Here is a tiny trained network, its code and every weight. The questions are about switching its units off for an input and a target symbol, where a switched-off unit gives its printed mean instead of its output.

import numpy as np


def w(rows, s, z=0):
    codes = np.array(rows[::2]) - 128.0
    scale = np.full(codes.shape[1], s)
    scale[-1] = z or s
    return codes * scale


def f(y):
    return np.maximum(y, 0)


def softmax(a):
    e = np.exp(a - a.max(-1, keepdims=True))
    return e / e.sum(-1, keepdims=True)


def log_softmax(a):
    a = a - a.max(-1, keepdims=True)
    return a - np.log(np.exp(a).sum(-1, keepdims=True))


def net(x, mask):
    ids = ['ΓΠΨημτ'.index(c) for c in x.split()]
    T = len(ids)
    res = E[ids] + P[:T]
    u = 0
    for l in range(2):
        r = res
        for j in range(2):
            rows = slice(4 * j, 4 * j + 4)
            q, k, v = (r @ M[l][rows].T for M in (Q, K, V))
            z = softmax(np.where(np.tri(T) > 0, q @ k.T / 4**0.5, -1e9)) @ v
            o = O[l][rows]
            res = res + np.where(mask[u + j], z, o[:, -1]) @ o[:, :-1]
        u += 2
        y = f(res @ A[l][:, :-1].T + A[l][:, -1])
        res = res + np.where(mask[u : u + 16], y, B[l][:, -1]) @ B[l][:, :-1]
        u += 16
    return log_softmax(res[-1] @ U[:, :-1].T + U[:, -1])


Q, K, V, O, A, B = {}, {}, {}, {}, {}, {}
E = w([
[94,127,76,87,187],'Γ',
[62,111,88,191,49],'Π',
[135,127,51,140,144],'Ψ',
[161,151,33,72,133],'η',
[60,118,149,110,72],'μ',
[253,73,138,151,117],'τ',
],0.018)
P = w([
[84,156,86,155,178],'0',
[98,204,130,146,101],'1',
[101,183,137,129,110],'2',
[117,153,138,118,99],'3',
[126,127,131,100,99],'4',
[141,105,132,85,96],'5',
[151,80,135,73,92],'6',
[160,59,139,55,91],'7',
[172,33,132,47,83],'8',
[177,8,129,29,90],'9',
],0.012)
Q[0] = w([
[129,121,70,50,164],'0.h1',
[168,124,98,144,244],'0.h1',
[121,147,168,103,170],'0.h1',
[151,118,130,148,105],'0.h1',
[111,140,97,157,167],'0.h2',
[170,191,109,84,139],'0.h2',
[108,93,66,122,109],'0.h2',
[132,132,137,121,8],'0.h2',
],0.017)
K[0] = w([
[128,111,80,132,195],'0.h1',
[97,248,82,196,157],'0.h1',
[155,179,145,200,146],'0.h1',
[107,117,138,127,108],'0.h1',
[107,140,125,119,173],'0.h2',
[121,134,117,162,191],'0.h2',
[113,46,141,108,153],'0.h2',
[164,80,153,123,121],'0.h2',
],0.015)
V[0] = w([
[112,140,200,58,118],'0.h1',
[165,86,101,171,135],'0.h1',
[81,72,93,134,174],'0.h1',
[190,147,141,131,150],'0.h1',
[167,125,82,95,172],'0.h2',
[107,137,132,254,129],'0.h2',
[172,193,96,73,108],'0.h2',
[148,75,167,38,71],'0.h2',
],0.0084)
O[0] = w([
[55,137,254,152,149,158],'0.h1',
[165,133,22,173,88,91],'0.h1',
[88,31,77,117,138,143],'0.h1',
[135,208,95,159,149,46],'0.h1',
[78,82,160,223,188,128],'0.h2',
[169,75,142,124,57,71],'0.h2',
[139,147,94,105,204,143],'0.h2',
[119,229,136,171,95,255],'0.h2',
],0.0066,0.0047)
A[0] = w([
[74,171,93,173,89,105],'0.n1',
[100,139,213,124,81,114],'0.n2',
[164,254,117,92,115,100],'0.n3',
[129,32,120,151,100,106],'0.n4',
[90,107,174,119,195,93],'0.n5',
[155,128,103,36,119,37],'0.n6',
[147,208,174,109,215,57],'0.n7',
[94,193,126,126,93,98],'0.n8',
[137,213,98,140,137,115],'0.n9',
[166,128,139,187,135,92],'0.n10',
[125,118,203,90,162,85],'0.n11',
[150,139,162,228,144,93],'0.n12',
[205,95,186,212,149,188],'0.n13',
[201,91,61,190,50,253],'0.n14',
[114,123,105,165,138,160],'0.n15',
[142,172,207,146,96,68],'0.n16',
],0.0096,0.006)
B[0] = w([
[97,146,187,162,88,173],'0.n1',
[160,14,156,235,183,234],'0.n2',
[110,82,141,71,140,149],'0.n3',
[166,160,120,27,43,168],'0.n4',
[78,154,56,87,76,143],'0.n5',
[156,211,128,166,176,150],'0.n6',
[188,111,174,133,107,128],'0.n7',
[158,69,137,227,123,181],'0.n8',
[54,2,124,174,180,143],'0.n9',
[130,118,177,127,218,144],'0.n10',
[169,147,80,106,19,161],'0.n11',
[108,156,164,108,208,143],'0.n12',
[121,85,227,87,205,184],'0.n13',
[146,154,169,40,174,255],'0.n14',
[114,95,86,61,137,147],'0.n15',
[120,171,18,69,106,173],'0.n16',
],0.006,0.0092)
Q[1] = w([
[91,195,77,197,138],'1.h1',
[81,156,176,209,76],'1.h1',
[118,37,84,53,124],'1.h1',
[79,97,97,106,175],'1.h1',
[155,112,103,169,151],'1.h2',
[83,186,108,119,67],'1.h2',
[186,151,75,127,180],'1.h2',
[96,139,248,222,127],'1.h2',
],0.014)
K[1] = w([
[180,162,135,69,184],'1.h1',
[140,144,212,121,119],'1.h1',
[103,69,94,123,58],'1.h1',
[138,2,125,103,123],'1.h1',
[95,84,138,133,125],'1.h2',
[93,201,39,146,126],'1.h2',
[113,44,115,133,188],'1.h2',
[109,138,200,182,61],'1.h2',
],0.013)
V[1] = w([
[255,74,97,66,113],'1.h1',
[210,140,208,93,105],'1.h1',
[75,149,180,105,120],'1.h1',
[84,173,111,68,97],'1.h1',
[83,127,81,128,141],'1.h2',
[106,91,114,151,122],'1.h2',
[179,66,53,159,197],'1.h2',
[56,80,100,107,70],'1.h2',
],0.0085)
O[1] = w([
[173,160,220,115,153,221],'1.h1',
[95,193,179,67,183,214],'1.h1',
[133,113,83,66,94,244],'1.h1',
[96,76,172,83,103,140],'1.h1',
[189,124,91,121,87,75],'1.h2',
[135,102,124,193,154,152],'1.h2',
[142,233,99,255,145,77],'1.h2',
[232,11,85,90,166,254],'1.h2',
],0.0064,0.0033)
A[1] = w([
[89,144,95,97,124,100],'1.n1',
[53,62,133,144,89,98],'1.n2',
[122,112,124,103,1,149],'1.n3',
[81,151,146,73,192,139],'1.n4',
[75,79,116,72,102,121],'1.n5',
[136,93,128,68,133,107],'1.n6',
[227,69,110,165,190,45],'1.n7',
[142,114,36,223,125,33],'1.n8',
[156,206,128,60,170,75],'1.n9',
[133,91,220,101,118,4],'1.n10',
[66,204,131,152,40,137],'1.n11',
[89,100,46,137,135,119],'1.n12',
[197,97,146,113,134,144],'1.n13',
[130,202,195,199,136,11],'1.n14',
[133,117,153,235,66,135],'1.n15',
[129,177,141,121,38,109],'1.n16',
],0.0095,0.012)
B[1] = w([
[144,164,111,124,156,139],'1.n1',
[208,148,166,171,171,228],'1.n2',
[112,131,51,173,157,251],'1.n3',
[190,134,120,91,12,240],'1.n4',
[127,180,146,193,173,254],'1.n5',
[147,184,143,173,140,228],'1.n6',
[90,47,136,192,82,162],'1.n7',
[197,204,210,86,40,164],'1.n8',
[53,62,127,229,145,207],'1.n9',
[127,163,3,148,124,204],'1.n10',
[57,133,174,172,22,140],'1.n11',
[146,132,121,92,96,192],'1.n12',
[75,112,144,130,143,230],'1.n13',
[133,73,75,47,83,144],'1.n14',
[126,182,92,88,187,155],'1.n15',
[97,82,108,74,71,135],'1.n16',
],0.0076,0.0098)
U = w([
[159,81,146,101,73,29],'Γ',
[158,137,254,50,142,253],'Π',
[130,116,162,192,184,165],'Ψ',
[200,200,156,133,135,22],'η',
[144,165,55,41,166,156],'μ',
[93,152,142,137,99,60],'τ',
],0.0068,0.0058)

Each question gives the input, a string of symbols that net reads in full, and the target symbol t.
The units are the heads (4 rows each of Q, K, V and O) and the neurons (one row each of A and B). Each row of codes is followed by its name. A weight is (code - 128) times the scale printed after its matrix; where a second scale follows, it is the last column's (O, A, B and U).
mask holds one flag per unit, layer by layer, with each layer's heads first. A switched-off unit (its flag False) gives its mean, the last column of its rows in O or B, instead of its output. The means were averaged over made-up inputs and are rounded, as every weight is.
A unit's drop is (log p(t) with every unit on - log p(t) with that unit switched off) / (log p(t) with every unit on - log p(t) with every unit switched off).
The circuit of an input: a set's keep is (log p(t) with only the set's units on - log p(t) with every unit switched off) / (log p(t) with every unit on - log p(t) with every unit switched off). Starting from the 12 units with the biggest drops (on a tie, the unit counted first), units are removed one at a time, each time the one whose removal leaves the highest keep (on an exact tie, the one counted first), for as long as the keep stays at least 0.8.
units of the circuit, in order: the units of the circuit, biggest drop first
unit that matters most: the unit with the biggest drop
top k neurons: the k neurons with the biggest drops, biggest first
top k neurons in layer l: the k neurons of layer l with the biggest drops, biggest first
heads that matter: for each layer, one digit per head in row order, 1 if its drop is at least 0.15 and else 0, layers parted by /
drop when u is switched off: that unit's drop, to one decimal
input μ η Ψ, target μ: heads that matter : 11 / 10
input η τ Π Π, target Π: heads that matter : 10 / 10
input μ Ψ μ η η τ τ Π, target Π: unit that matters most : 0.h2
input τ η Π μ μ μ Γ, target τ: heads that matter : 10 / 01
input Γ Γ Γ Π, target μ: heads that matter : 11 / 00
input η η τ η μ μ Ψ, target η: units of the circuit, in order : [1.h2; 0.h2; 1.n8; 0.h1]
input η η η Π μ Ψ μ, target Ψ: heads that matter : 00 / 01
input Γ Ψ Γ η μ μ μ τ Ψ Γ, target Γ: heads that matter : 11 / 11
input τ μ τ, target Π: heads that matter : 00 / 01
input μ μ Γ η μ η η Π, target τ: top 2 neurons in layer 0 : [0.n2; 0.n4]
input Π μ μ Γ τ η Π Π, target τ: top 4 neurons : [0.n2; 1.n11; 0.n6; 0.n14]
input Γ μ μ μ Γ Π μ μ Ψ, target Γ: heads that matter : 11 / 11
input Π μ η η μ τ μ η, target Π: top 3 neurons : [0.n4; 1.n3; 0.n14]
input Ψ μ μ Γ Γ, target Ψ: top 2 neurons in layer 0 : [0.n4; 0.n14]
input τ Π Ψ, target τ: top neuron : [1.n11]
input Π τ μ μ μ Ψ μ Γ, target Π: top 4 neurons : [0.n4; 1.n3; 0.n14; 1.n10]
input η μ μ Π τ μ μ Γ Π Ψ, target η: top 2 neurons : [1.n8; 0.n9]
input μ μ τ, target Π: top 2 neurons : [1.n3; 0.n13]
input μ μ Γ Ψ, target μ: top 2 neurons in layer 1 : [1.n9; 1.n2]
input Π μ Π τ η η μ μ η, target Π: top 3 neurons : [0.n4; 0.n14; 1.n3]
input Ψ μ Ψ Γ η, target Ψ: top 3 neurons in layer 1 : [1.n9; 1.n7; 1.n4]
input Γ τ μ μ μ η, target Γ: drop when 1.n13 is switched off : 0.0
input τ τ μ η, target τ: drop when 0.h1 is switched off : 0.2
input η Γ μ τ τ Π Ψ τ η, target η: drop when 0.h2 is switched off : 0.8
input η Π μ μ μ Γ μ μ η, target η: drop when 0.h2 is switched off : 0.9
